Each row has a class, written after it.
[ -36   79   52  -91 -201  -51    9   10  463  113   56 -394 -127   -8
  202  -81  134   85  323 -404 -292  169 -401  -15  401 -283  -12   -7
 -278   15  -37 -425   23]
J_225
[-354 -231  345 -380  -29  210  -74  144  257  231 -158 -104 -141 -183
  -81 -200  146 -111   56 -325 -256  366 -195 -178   45 -176 -190  -79
 -345  -29  138   34   82]
J_615
[  51 -212 -231  314  213  522 -518  188   77  -78 -510 -394   97 -189
 -344  -78    4  -73  -59   -7 -286   76 -386 -403 -148    8 -707   73
 -263  189 -154  407  235]
J_89
[  14  -13 -228 -245   22  222  -71  -83  325 -104  373 -172 -187   11
  401   68   93 -383 -213  -14  373 -295 -294  153 -221   16 -209  211
 -105  166  117  127  -57]
J_893
[  -4   53  133 -139   13 -460  -48 -108  -40  -84 -574 -296 -494 -288
  284  -96  498  168  491 -469 -334  511 -624  -30   69 -427   34 -151
 -433 -418   85 -395  240]
J_733
[ -18  108  260 -143  -29  -58 -208 -148  -83  257 -364 -116 -229  -36
 -230 -170  176 -236 -117 -235 -126 -143 -239 -222 -248 -101 -437  -44
 -107 -121  115  -35  136]
J_893
[ 273  170 -177  324 -193 -281  -67    2 -173  299 -109  105  -57   34
   -7 -308  -45   71  114 -325  -79  -35 -118 -170   77 -177  -30   49
 -111   43 -192 -194  149]
J_439
[ 409  232  -43  371 -121   82  267  -74   83  145 -352 -138  -77  -40
  -93 -132  156  223   39 -125 -134  -81 -454    6   13 -121  105  253
 -387   96 -126 -165  -51]
J_225
[-440 -415  485 -484  144  187  132 -204   35 -239  -64 -387 -307 -135
 -109  -52  378  -10   40  -85  -71 -253  -18   79  -14 -166   92 -213
 -251 -418  404  -20  -25]
J_225
[-322  -55  350 -254   92  294   34   67 -104   -7  162  146  -12  288
   76 -144  165 -331 -332 -119   34  -96  118  -94   35 -256 -197   80
 -313 -166   99 -127  -80]
J_439
[ 308  301 -410  258 -453 -366 -184  146   26  255  -43   80  123 -152
  -43 -305   42   76  150 -358 -190  -62 -337    6 -279 -289  -62  279
 -186   57 -141 -213   92]
J_870
[  67  620 -408  326 -220  148   64   70  -18  219  -22 -184  -17  113
  -81 -268 -143  177  247 -363  -74   53 -166  140  -31 -160  134 -160
  -32  389 -203 -367  221]
J_225
[ -38  135  121  271 -221  161   56  -56  300 -138 -174 -522 -436  -19
   24 -208  -95  284  265 -334  -32  425 -416  -32  177  -48  100 -349
 -381    1  105 -150  152]
J_893
[-265 -100   52 -147  219  140   -7    0  151  197  437 -117  -49  218
  259   91  224 -403 -367  275  294  -77  144   94  131 -460 -108  255
 -349   98  316   91  -39]
J_175
[ 323   16  -71  131 -321 -197 -283  230   85  548 -296 -152  100 -110
 -189  -11   20  -39  -81 -479 -277  354 -123 -296 -249 -155 -486   10
  111   97   17 -173  248]
J_893
[  33  106  -87  378  197  -61 -424  -10 -194 -593 -798 -480 -325 -304
  -34   47  235   20  158 -131 -320  284 -653  249  -11 -358   84 -100
 -363 -283  163  101  319]
J_89
[-158  432 -409  359  358   77 -229   33  -32 -505 -257 -288 -151 -188
  102  -67   52   62  200  -60  -68  292 -405  -58  213 -158  171  103
 -296 -112 -211  112  195]
J_89
[-244  -99 -206 -340 -258  -15 -275   55  222    4  876  190  428  145
   14   46 -174 -452 -217  269  397 -489   -7  473 -340 -364 -146  199
  124  125   62  201 -402]
J_521
[-166 -320  352 -168   72  -96  175  -76 -194  152  -21  176 -220 -133
  195  -91  159  -86   45  -76 -117  231 -104 -168  428 -121  189   15
 -332 -197  -42  -54   59]
J_89
[ 361   97   30  135 -252 -281 -358  -74  107   26 -275 -165 -291 -348
 -215 -193  334  113  148 -421 -337  -40 -594  -93 -182 -223 -285  114
 -142    2   90  -47  126]
J_615
[ 388   52  -63  -12 -274 -239 -277   29   89  165 -302 -210  -62 -128
  -39 -183  212  220  273 -514 -172 -205 -342  -64 -114 -310 -235   67
  -56   76   -9 -333  225]
J_733
[-114  -55 -105  -96   95  208 -366  -89  146   79  211  138 -178 -124
  165 -129   98 -496 -454  281  224 -298  -15   36   82 -422 -126  438
 -452  192  180  266 -105]
J_615
[ 322 -135  -96  303 -359    4  -66  -67   37  229 -420 -264 -164  -81
 -107 -130   65  118  183 -338 -143  140 -293  159 -224 -283 -128 -141
 -262  241   96 -230  121]
J_89
[ -99  373 -317  723  125   31 -496  189   41 -600 -298 -338 -236 -217
   10    2   10  -89  -29 -134 -300  490 -542  -44  199 -324   54 -198
 -376 -107   79  221  206]
J_615
[-125 -193 -138 -194  -96  177 -180   21  272  143  121  165 -123  -24
   47 -204   62  -85  -53  -62  108 -321  -68  381 -102 -333  -62  194
 -284  111  128  -94 -133]
J_870
[ 195  -73  -14  522  296  137 -378   -2  107 -361 -495 -618 -442 -392
 -136  131   30 -132 -170   27  -94  448 -225 -390  225  -36 -242  -84
 -501  174  -21  298   99]
J_521
[ 254 -195 -295    9  -26 -194  186  -98   91  121  689  207  103   72
  121  155  -23  -88  -12   62  308 -360 -120  118   61 -269   22  661
 -237  263 -586   96 -411]
J_300
[ 237 -217  -37  -16 -242 -436   12  126  266  278 -181 -244 -389 -341
  391 -176   98  124  357 -602  -72  471 -306 -356  145  -91  -80  -88
 -419  135 -118 -320  238]
J_615
[ 255  183  -30  414 -281  -28 -128  187  328  114 -456 -567  -26  146
  -80 -239  -35  240  371 -545 -468  224 -514 -171  133 -136 -398 -322
 -203   13  -29 -183  201]
J_521
[-149   13 -184  187  308  230 -402    1  320 -340  -11 -598 -277 -188
  -89  131  -13  -73  -35  181 -100   34 -109  199  445 -266   30   18
 -227  221   75  285   47]
J_225
[ 146   35  114  124 -120  -36  152  122   98  110  258  320  -72   98
  190 -157   55 -241 -454   72  211 -163   70   62   89  -93   39  126
 -303   -6  198   -7 -190]
J_521
[-503 -141  491 -360  -94  161  337    9  280  -79   76 -442 -376  104
  262  -84  200 -216  159 -272 -220  479 -263  106  281 -197  178 -186
 -643  -93  278  -12  107]
J_175
[ 210 -384  152   77  -11 -315   50  -89  -56  -36 -201 -187 -369 -251
  217 -177   71  145  214 -326 -176  173  -20 -294  479   23  211  -21
 -269 -126  -32   77  203]
J_439
[ 393  167   14  -19 -521 -273 -418   62 -154  313 -319  401  224 -137
 -255 -230  175  231  113 -456 -402  -79 -466 -211 -373 -406 -438  325
  102 -132 -104 -268   28]
J_439
[ 486 -105 -333   43 -454 -389 -407   48  141  422  391  318  248 -228
   25 -248 -101   97   86 -293    1 -175   -3 -353   58 -202 -292  535
  -16  327 -409 -276    8]
J_521
[ -68 -341 -265   41 -438 -109  -58 -127  217  149  738   21  471  595
  156   93 -361   17  139  279   61 -271  -22  507   93 -358  -56  241
  121  -39  -96  -65 -233]
J_893
[-130  -57 -322    7 -103 -181 -141  129  -10   92  425    4  189  238
   63  162 -107 -380 -215  254   76   -8 -100  200 -326 -236 -371  261
  -14  -30   30  306 -174]
J_870
[-253  341 -432  310  223  352 -336  293  409 -419 -121 -810 -227 -192
 -151  100 -170   28  148    3 -137  855 -239  149   49  -78  -26  -45
 -323  304 -136  215  185]
J_615
[ 178 -341    7 -122 -282 -653 -200  -21 -119  248  619  366  361   79
  130   75   52 -348 -262  357  147 -203  -69  -74 -176 -473 -381  660
 -252  -53  -96  152 -228]
J_300
[ -25 -177  -51  -25 -112  104  -60   95  150  333  -30  228   67  228
  271 -228   56   29    1 -161 -113 -167  -65 -103  186 -383 -243  165
 -359  -11   72 -297  139]
J_300
[ -27 -403  271 -161 -263 -485 -238 -196  148  -16  445  -95 -397  -62
  275  -60   18  -50  170 -150   50  140  -98  -59  480 -303    3  146
 -322  -49   13 -121    6]
J_175
[  36 -258  545 -204 -134 -163   94 -124    2  284 -137  146 -331 -168
   12  -18  263   66  -77 -123  -31   87 -158    8  233 -470  155   92
 -382 -200  255 -242  -83]
J_300
[-124  159  297 -209  -13   18   -2   34  -13  -81 -201 -134 -207 -324
   40 -162   48 -180   64 -324  -65  398 -181 -302   57  162  124 -265
 -107 -187  -32  -17   57]
J_300
[  64   23  384  286 -338  -15  -81 -275  145 -208 -189 -254 -628 -287
   20 -149  190  173   78 -247  -76  298 -389 -198  307 -302  137 -318
 -482  -84  373 -241  -39]
J_89
[ 160 -344 -562    6 -190 -544   79  -16   61  201  620  265  255  150
  105  213   -9  102  226   83   13 -276 -221  440  -79 -466   15  587
   13  122 -249  252 -164]
J_733
[ 199 -193 -162   10 -394 -401    7    2  165  283  891   -9  250  403
  132  150 -236 -213  -22   50  281 -154   32  131   36 -312 -288  282
   22  371 -238   57 -305]
J_733
[-237 -174 -244 -263  187  186 -168  166  241  231  213  149   47  130
  286 -176  316 -211 -100 -172   84 -214 -123 -138  -61 -526 -480  504
 -510  -79 -168  -30  -55]
J_175
[ -35  329 -272  199  306  136 -195   23  -46 -325  -49 -256 -121 -198
  189   67   30 -259 -191   14  257  -63  -92 -241   12   35  121  -47
   -5 -111  -47   89   15]
J_615
[-398 -536  594 -298   88  292   76 -204   64  -83  185 -461 -430  -47
  109 -174  116 -278  -59   38   11  -30   18  114  517 -186  166 -376
 -421 -139  332  213  -52]
J_225
[ 152  417   33  292 -377   37 -362  220  233  293 -146 -672  -68 -226
 -471 -284  -54 -275 -289 -227  -68   15  -25 -435 -291    4 -397 -268
  -87  210  346   82  164]
J_870
[-137   53 -161 -178  196   44 -110 -112   45  -37  357  104 -130   19
  382 -160  217 -170    5 -193   -5 -171 -165 -237  252 -105 -187  170
  -55 -169 -169  102   10]
J_893
[ -17 -207  360 -155  -44   28  177 -216  -73  -71  112   -7 -321   82
  306 -187  217  367  567 -492  -44  206 -479  286  491 -464  216  -64
 -345   52 -251 -324  -56]
J_89
[ -65 -468   54 -266 -265 -206  107   10  -86  746  505  419  472  369
  103  -13 -219 -460 -364  286  255 -419  457  -29 -118 -217 -255  226
  -28   92 -100  -18 -210]
J_893
[-102 -292  229 -439 -147  -51  -57  305  204  255  -82 -142 -150 -301
   58 -180  280  -98   61 -379 -378  131 -327  -75  103 -369 -132  242
 -529  -64  -85   70  114]
J_615
[  93 -317 -100  441  229  265 -214   82  238 -278 -111 -639 -181   93
  133  170 -400 -178 -151  204   43   75  -60 -245  506  304 -160   -4
 -207  193  -14  436  129]
J_870
[ -14  443 -174   86 -271    7  -44  234  -40  257 -155 -180   74  108
  -40 -212  -12 -118  -38 -194  -94 -110 -257  140 -298 -223  -25 -171
   -7   11  291 -110  305]
J_439
[-132 -191 -310  -85 -393    9   69  182  599  113  633 -564  395  265
   -7  245 -149 -163    8   60  107   53  -83  340 -242 -497 -102  440
 -349  205   66  -65 -143]
J_300
[-105 -339  366 -300    8 -440  152 -102  -24  -93   64 -240 -470 -144
  213   42  172 -350 -126 -112   74   17  -61 -108   27  164   72  -68
 -178 -417  279   55   50]
J_615
[  19 -316  -64  -39  -48 -168  -45   22  149 -103  171 -406 -189 -125
  275   -2  -12   43  180  -64   -7  139 -117  114  348 -200  143   77
 -314   34  -67  -28   98]
J_225
[-369  157 -251 -179  228  183  -86  -40   -1  -99  230  129   55   13
  253 -309  274 -214  -40  -19  112 -368  153   13   27 -170  171   36
  -66 -398   43  -46  -24]
J_175
[-493  292   39 -314   82 -201 -269  127    5  -79   30   55 -150   56
  300  -94  333 -305 -132 -111  -43   91 -113  154 -102 -687 -132    0
 -345 -282  516 -192  241]
J_300
[ 139 -188  324    4  229 -379   62 -287 -170 -161 -160 -151 -616 -185
  190  -77  368  282  293 -146    9  349 -292  -16  410 -245  169   10
 -355 -244   -1 -112   64]
J_733
[-555  440   58 -151  251  183 -371  -91  -50 -899  -66 -422 -350  -34
  191   57    2 -325   43  112   21  184 -253  313  151  -87  291 -362
 -103 -242  268   57  162]
J_733
[-361 -143  410  -78 -145  335  131    8  270 -140  -24 -573 -346  -69
 -164 -147  215  135  211 -267 -367  152 -379   34  336 -268   92 -343
 -424 -198  286   51   51]
J_89
[-158 -131  395   50 -333  446  458  -76  270  -36 -211 -610   42  222
   -1 -363  -32  450  517 -371 -184  392  -85   85  429 -413  546  -94
 -858   81 -115 -544   55]
J_733
[-245   21  432 -321 -223  -24 -395   55   24 -109 -240  -34 -126 -330
 -120 -251  191 -276 -131 -210 -203  114 -302 -222 -199  -79 -178  -97
 -209 -374  351 -121   72]
J_870
[-119  -29   14 -140 -266  -20 -105  248  312   32  -63 -294 -250 -297
  136 -173  145  144  245 -538 -228  364 -331  -99  155 -474  -33  -24
 -607  114 -118 -363  124]
J_225
[-160 -341  -33 -373 -272  121  142   54  264  157  554 -279  356  442
   76  146  -61 -234  -20  -45   99  -79   -9  387 -236 -494 -305  444
 -289  181 -175  -50 -332]
J_225
[  92  474 -579  381  114 -195 -590  272  196 -312 -266 -384 -504 -188
  232   12  102  114  151 -242 -177  404 -472   65  -52 -223 -377 -186
  -65  127  148   12  406]
J_615
[-259 -203 -299 -423   92  194 -201  231  173  301  149   60   77  195
  332   75   33 -317 -140  -53   74 -251   28   61 -113 -428 -440  278
 -182  195   32  -70  112]
J_439
[ 158  156 -245  665  135  406  -79  142  291 -233 -477 -744 -445 -271
   31   45 -243 -119 -209   47  133  234 -235 -462  252  182   72 -198
 -589  347   41  161  243]
J_439
[-180  347 -524  127   87   11 -524  -53 -234   33   52  507  -15   91
  318 -313  -23  -52 -178  407  221 -435  244  167   14 -406   35   32
   65 -241  146 -268   81]
J_615
